Below are the code and all the weights of a small trained network. Each question names an input and a class and asks about switching units off, where a switched-off unit gives its printed mean instead of its output.

import numpy as np


def w(rows, s, z=0):
    codes = np.array(rows[::2]) - 128.0
    scale = np.full(codes.shape[1], s)
    scale[-1] = z or s
    return codes * scale


def f(y):
    return y / 2 * (1 + np.tanh(0.7978845608 * (y + 0.044715 * y**3)))


def log_softmax(a):
    a = a - a.max(-1, keepdims=True)
    return a - np.log(np.exp(a).sum(-1, keepdims=True))


def net(x, mask):
    res = np.array(x, float).reshape(1, 8) / 4 @ E
    y = f(res @ A[0][:, :-1].T + A[0][:, -1])
    res = res + np.where(mask, y, B[0][:, -1]) @ B[0][:, :-1]
    return log_softmax(res[-1] @ U[:, :-1].T + U[:, -1])


A, B = {}, {}
E = w([
[155,141,176,152,104,136,156,99,69],'x0',
[164,139,110,142,105,194,64,103,100],'x1',
[47,145,123,140,106,124,113,186,81],'x2',
[181,116,99,198,169,176,147,165,203],'x3',
[162,132,204,136,135,95,74,150,103],'x4',
[94,137,253,156,154,161,171,31,159],'x5',
[93,148,97,159,147,174,180,159,148],'x6',
[127,59,118,141,108,126,131,131,50],'x7',
],0.011)
A[0] = w([
[196,164,164,139,106,98,162,56,72,165],'neuron 1',
[156,95,99,157,116,121,110,162,166,133],'neuron 2',
[100,126,92,100,145,114,143,156,113,67],'neuron 3',
[120,107,84,89,121,101,71,128,124,49],'neuron 4',
[162,150,254,138,151,87,91,214,156,96],'neuron 5',
[181,90,222,116,141,114,8,79,140,97],'neuron 6',
[118,128,91,99,123,161,128,100,100,2],'neuron 7',
[147,85,79,149,113,89,128,148,142,55],'neuron 8',
[122,129,180,184,131,196,154,107,136,146],'neuron 9',
[151,96,122,149,103,145,82,118,19,134],'neuron 10',
[103,82,153,121,142,121,104,167,126,89],'neuron 11',
[27,73,191,169,129,108,195,121,103,131],'neuron 12',
[135,79,180,188,153,182,186,127,145,150],'neuron 13',
[144,95,117,139,125,143,98,125,43,126],'neuron 14',
],0.019,0.0053)
B[0] = w([
[155,79,169,115,126,67,200,127,141,224],'neuron 1',
[157,118,43,142,119,155,122,127,98,187],'neuron 2',
[164,78,173,123,127,121,140,95,116,167],'neuron 3',
[161,104,122,156,133,100,204,127,136,183],'neuron 4',
[134,120,50,127,128,60,34,141,101,213],'neuron 5',
[134,93,207,107,121,114,255,108,136,254],'neuron 6',
[117,131,183,147,140,99,96,168,119,148],'neuron 7',
[133,169,60,136,150,117,92,139,179,175],'neuron 8',
[120,128,118,152,135,253,151,134,130,218],'neuron 9',
[90,157,108,125,131,77,34,152,117,234],'neuron 10',
[161,158,93,136,133,92,123,127,157,150],'neuron 11',
[85,134,248,91,106,68,93,108,93,222],'neuron 12',
[141,143,125,115,127,204,208,115,171,217],'neuron 13',
[101,144,106,129,136,101,45,112,137,202],'neuron 14',
],0.015,0.02)
U = w([
[111,79,196,80,77,106,255,112,141,238],'0',
[117,112,105,115,90,24,101,179,105,13],'1',
[27,217,142,142,87,194,87,154,121,254],'2',
[184,120,46,191,140,207,226,165,209,107],'3',
],0.0063,0.00066)

Each question gives the input, the list of numbers given to net, and the class t.
The units are the neurons (one row each of A and B). Each row of codes is followed by its name. A weight is (code - 128) times the scale printed after its matrix; where a second scale follows, it is the last column's (A, B and U).
mask holds one flag per neuron, in row order. A switched-off neuron (its flag False) gives its mean, the last column of its row in B, instead of its output. The means were averaged over made-up inputs and are rounded, as every weight is.
A unit's drop is (log p(t) with every unit on - log p(t) with that unit switched off) / (log p(t) with every unit on - log p(t) with every unit switched off).
The circuit of an input: a set's keep is (log p(t) with only the set's units on - log p(t) with every unit switched off) / (log p(t) with every unit on - log p(t) with every unit switched off). Starting from the 12 units with the biggest drops (on a tie, the unit counted first), units are removed one at a time, each time the one whose removal leaves the highest keep (on an exact tie, the one counted first), for as long as the keep stays at least 0.8.
circuit, biggest first: the units of the circuit, biggest drop first
unit that matters most: the unit with the biggest drop
k most important neurons: the k neurons with the biggest drops, biggest first
drop when u is switched off: that unit's drop, to one decimal
input [3,3,1,-4,5,3,-8,8], class 1: 4 most important neurons : (neuron 10; neuron 14; neuron 5; neuron 13)
input [-2,-4,8,-1,5,5,3,0], class 1: unit that matters most : neuron 5
input [0,7,-6,0,6,-5,8,-4], class 3: 2 most important neurons : (neuron 12; neuron 10)
input [8,-5,1,-2,2,-5,7,-3], class 1: 2 most important neurons : (neuron 6; neuron 13)
input [2,-5,-8,6,-1,3,-3,0], class 3: 2 most important neurons : (neuron 12; neuron 13)
input [-8,-3,1,6,2,-2,2,-1], class 3: 2 most important neurons : (neuron 12; neuron 10)
input [-8,6,-7,0,7,5,8,7], class 3: 4 most important neurons : (neuron 12; neuron 9; neuron 13; neuron 1)
input [-2,3,4,-1,-5,5,-4,-5], class 2: 3 most important neurons : (neuron 6; neuron 1; neuron 4)
input [4,-8,-3,2,4,-3,2,-3], class 1: 2 most important neurons : (neuron 5; neuron 9)
input [-2,-5,2,-1,3,3,2,-2], class 1: 2 most important neurons : (neuron 5; neuron 6)
input [1,5,3,4,-7,-1,0,7], class 2: 2 most important neurons : (neuron 1; neuron 5)
input [7,-1,2,-1,3,0,0,2], class 1: drop when neuron 8 is switched off : 0.0
input [-8,8,1,-1,-4,2,4,-2], class 2: drop when neuron 8 is switched off : 0.1
input [-6,-8,2,-3,0,7,1,-8], class 2: circuit, biggest first : (neuron 6)
input [-7,6,-7,-5,-7,-3,7,7], class 1: drop when neuron 7 is switched off : 0.2
